Below are the code and all the weights of a small trained network. Each question names an input and a target symbol and asks about switching units off, where a switched-off unit gives its printed mean instead of its output.

import numpy as np


def w(rows, s, z=0):
    codes = np.array(rows[::2]) - 128.0
    scale = np.full(codes.shape[1], s)
    scale[-1] = z or s
    return codes * scale


def f(y):
    return y / 2 * (1 + np.tanh(0.7978845608 * (y + 0.044715 * y**3)))


def softmax(a):
    e = np.exp(a - a.max(-1, keepdims=True))
    return e / e.sum(-1, keepdims=True)


def log_softmax(a):
    a = a - a.max(-1, keepdims=True)
    return a - np.log(np.exp(a).sum(-1, keepdims=True))


def net(x, mask):
    ids = ['ΓΘΛΦαβεζξ'.index(c) for c in x.split()]
    T = len(ids)
    res = E[ids] + P[:T]
    r = res
    for j in range(3):
        rows = slice(2 * j, 2 * j + 2)
        q, k, v = (r @ M[0][rows].T for M in (Q, K, V))
        z = softmax(np.where(np.tri(T) > 0, q @ k.T / 2**0.5, -1e9)) @ v
        o = O[0][rows]
        res = res + np.where(mask[j], z, o[:, -1]) @ o[:, :-1]
    y = f(res @ A[0][:, :-1].T + A[0][:, -1])
    res = res + np.where(mask[3:27], y, B[0][:, -1]) @ B[0][:, :-1]
    return log_softmax(res[-1] @ U[:, :-1].T + U[:, -1])


Q, K, V, O, A, B = {}, {}, {}, {}, {}, {}
E = w([
[85,183,143,205,152,247,96,93],'Γ',
[138,163,231,106,120,162,249,105],'Θ',
[32,124,164,50,204,108,87,61],'Λ',
[184,62,106,73,94,199,143,31],'Φ',
[171,91,233,141,103,103,86,148],'α',
[214,145,224,41,176,214,67,119],'β',
[143,131,112,88,224,136,156,186],'ε',
[181,210,103,55,79,99,83,85],'ζ',
[232,74,75,138,140,147,95,188],'ξ',
],0.011)
P = w([
[254,217,140,233,227,78,128,44],'0',
[180,127,165,104,163,177,72,146],'1',
[170,118,168,80,157,178,74,136],'2',
[165,105,175,77,145,177,102,126],'3',
[146,116,167,62,141,180,98,137],'4',
[146,105,171,60,130,182,106,133],'5',
[137,111,167,51,130,184,101,137],'6',
[124,98,176,45,125,181,109,134],'7',
[122,100,177,37,127,181,117,135],'8',
[124,94,176,32,124,183,126,140],'9',
[104,100,179,24,119,184,116,128],'10',
[116,97,178,18,115,183,132,136],'11',
[110,98,185,14,112,189,139,132],'12',
[102,94,190,6,107,185,133,126],'13',
],0.0066)
Q[0] = w([
[92,135,67,180,131,64,169,172],'H0',
[78,144,121,183,97,83,206,134],'H0',
[207,92,233,96,235,201,79,116],'H1',
[210,161,150,36,139,111,103,115],'H1',
[103,112,185,55,163,180,127,75],'H2',
[60,121,87,173,146,12,117,104],'H2',
],0.011)
K[0] = w([
[74,77,102,51,59,150,91,199],'H0',
[76,114,96,112,96,164,166,162],'H0',
[186,177,140,252,207,122,147,35],'H1',
[194,185,112,127,109,59,116,59],'H1',
[218,151,114,193,155,125,167,110],'H2',
[127,113,128,101,58,213,103,218],'H2',
],0.012)
V[0] = w([
[139,160,171,235,145,25,141,142],'H0',
[94,121,53,207,162,155,59,76],'H0',
[162,138,183,76,105,127,2,139],'H1',
[141,170,61,112,60,26,109,92],'H1',
[94,92,172,178,62,171,179,76],'H2',
[42,186,182,78,178,84,133,64],'H2',
],0.0079)
O[0] = w([
[103,153,71,163,120,112,254,133,251],'H0',
[113,165,113,109,243,101,124,207,115],'H0',
[82,77,214,206,127,117,158,186,252],'H1',
[68,128,112,173,166,245,106,128,70],'H1',
[159,35,164,130,210,190,172,116,8],'H2',
[90,120,126,186,203,57,119,10,210],'H2',
],0.0078,0.0035)
A[0] = w([
[195,146,139,198,94,172,117,117,110],'N0',
[68,179,116,158,151,68,76,207,48],'N1',
[146,142,119,199,136,105,106,176,139],'N2',
[107,164,98,173,133,84,170,169,221],'N3',
[162,92,165,149,159,68,147,61,148],'N4',
[230,157,153,201,155,160,146,142,42],'N5',
[99,161,96,186,110,155,146,118,162],'N6',
[148,40,57,118,123,138,130,104,38],'N7',
[168,166,135,175,88,157,113,115,141],'N8',
[131,129,66,105,157,108,8,146,94],'N9',
[151,165,43,150,164,190,94,122,126],'N10',
[99,130,110,92,101,103,120,129,133],'N11',
[146,142,125,145,161,88,45,69,112],'N12',
[115,2,150,132,126,134,152,163,32],'N13',
[157,69,35,150,170,98,86,138,96],'N14',
[80,135,167,135,28,184,101,55,33],'N15',
[108,164,67,122,141,140,178,133,148],'N16',
[176,88,141,28,105,56,161,133,36],'N17',
[108,138,156,159,178,122,109,48,26],'N18',
[118,58,169,130,163,206,133,166,2],'N19',
[124,168,124,161,149,106,58,170,154],'N20',
[182,60,48,236,132,94,78,148,64],'N21',
[86,119,175,133,78,167,100,181,81],'N22',
[69,45,168,151,145,165,144,156,8],'N23',
],0.0094,0.0046)
B[0] = w([
[151,117,129,156,62,183,124,101,149],'N0',
[118,51,40,124,131,106,69,173,145],'N1',
[124,157,130,142,154,117,76,174,143],'N2',
[107,169,177,126,115,52,161,156,195],'N3',
[114,60,85,101,128,136,107,154,253],'N4',
[125,90,229,128,114,209,127,112,143],'N5',
[88,144,100,165,118,112,157,113,153],'N6',
[93,165,177,124,122,116,150,188,129],'N7',
[150,146,126,156,83,159,122,110,157],'N8',
[86,217,184,71,97,136,121,114,142],'N9',
[139,130,9,129,178,152,101,116,153],'N10',
[133,114,107,133,80,126,105,99,142],'N11',
[128,124,138,73,117,130,106,75,168],'N12',
[134,201,164,73,156,198,140,93,141],'N13',
[109,151,90,96,110,176,187,163,133],'N14',
[169,102,95,187,212,115,61,184,177],'N15',
[125,114,33,140,136,103,198,142,159],'N16',
[154,152,59,255,132,118,73,144,216],'N17',
[73,137,106,95,81,162,151,156,160],'N18',
[158,205,156,164,126,66,135,119,148],'N19',
[123,135,137,127,163,123,12,171,168],'N20',
[48,120,118,66,22,166,124,222,134],'N21',
[104,77,74,154,139,148,119,134,186],'N22',
[165,166,105,137,112,132,128,46,136],'N23',
],0.0075,0.0043)
U = w([
[65,164,102,244,162,200,90,108,77],'Γ',
[111,167,198,136,85,131,254,122,207],'Θ',
[7,87,137,45,125,105,112,100,6],'Λ',
[193,21,44,127,110,165,150,58,180],'Φ',
[152,31,198,200,91,50,59,152,195],'α',
[186,168,194,65,165,229,79,87,76],'β',
[164,113,106,128,241,79,158,189,123],'ε',
[177,242,91,116,49,44,91,60,193],'ζ',
[108,113,97,81,51,177,131,225,80],'ξ',
],0.0062,0.0014)

Each question gives the input, a string of symbols that net reads in full, and the target symbol t.
The units are the heads (2 rows each of Q, K, V and O) and the neurons (one row each of A and B). Each row of codes is followed by its name. A weight is (code - 128) times the scale printed after its matrix; where a second scale follows, it is the last column's (O, A, B and U).
mask holds one flag per unit, heads first, then neurons. A switched-off unit (its flag False) gives its mean, the last column of its rows in O or B, instead of its output. The means were averaged over made-up inputs and are rounded, as every weight is.
A unit's drop is (log p(t) with every unit on - log p(t) with that unit switched off) / (log p(t) with every unit on - log p(t) with every unit switched off).
The circuit of an input: a set's keep is (log p(t) with only the set's units on - log p(t) with every unit switched off) / (log p(t) with every unit on - log p(t) with every unit switched off). Starting from the 12 units with the biggest drops (on a tie, the unit counted first), units are removed one at a time, each time the one whose removal leaves the highest keep (on an exact tie, the one counted first), for as long as the keep stays at least 0.8.
circuit, biggest first: the units of the circuit, biggest drop first
most important unit: the unit with the biggest drop
k most important neurons: the k neurons with the biggest drops, biggest first
heads that matter: for each layer, one digit per head in row order, 1 if its drop is at least 0.15 and else 0, layers parted by /
drop of u: that unit's drop, to one decimal
input Γ Γ Λ ζ, target ε: heads that matter : 101
input Λ ξ ζ ζ Θ α Γ ε ξ Φ ξ, target Λ: heads that matter : 001
input ε Γ α Φ, target ζ: heads that matter : 011
input α ε α ε Γ ζ Λ ζ ε Γ ζ ξ Λ, target Θ: most important unit : H0
input β α β, target α: heads that matter : 010
input ξ ξ ε α α ζ β Λ Λ, target ξ: heads that matter : 001
input Λ ζ ζ ζ ε α ε α Θ ξ Θ, target Λ: circuit, biggest first : [H2 N4 N18]
input α ζ ξ Γ, target Θ: circuit, biggest first : [H0 H1 N3 N17]
input Φ ζ ε Φ, target β: heads that matter : 101
input Θ α ξ ξ, target ξ: 3 most important neurons : [N21 N7 N14]
input ε ε β ξ ζ α Λ ε ε Φ Γ Φ Γ, target ζ: circuit, biggest first : [H1 H2]
input ξ Θ ξ Θ ε ξ β β ε, target ξ: heads that matter : 001
input ζ Λ Φ ξ ξ ε Φ, target Γ: heads that matter : 010
input Λ β Γ, target Λ: heads that matter : 101
input β ε ξ Θ β ζ β Φ Γ ξ α Θ α ζ, target α: most important neuron : [N15]
input ζ β β β Γ Φ ξ ξ Φ ξ ε Λ, target Γ: heads that matter : 010
input ε Φ Γ ζ ε, target ζ: circuit, biggest first : [H1 H2 N4]
input Φ ε ζ ζ α ξ Θ Λ ξ, target β: heads that matter : 100
input Θ α α, target Φ: heads that matter : 111
input ξ Λ Γ α ε Φ ζ Γ Γ ξ β Θ, target ξ: circuit, biggest first : [H2]
input β Θ β α ε β, target α: circuit, biggest first : [H1 H0]
input ξ α Φ α ζ ξ ε Θ ξ Θ ζ ζ, target ξ: heads that matter : 011
input ζ ε ε Γ ξ ε ξ ξ ζ ε ε β Θ, target Γ: 2 most important neurons : [N15 N22]
input α ε Γ ξ, target Θ: drop of N7 : 0.0
input α ζ Φ ζ ξ ζ, target Θ: drop of H0 : 0.6
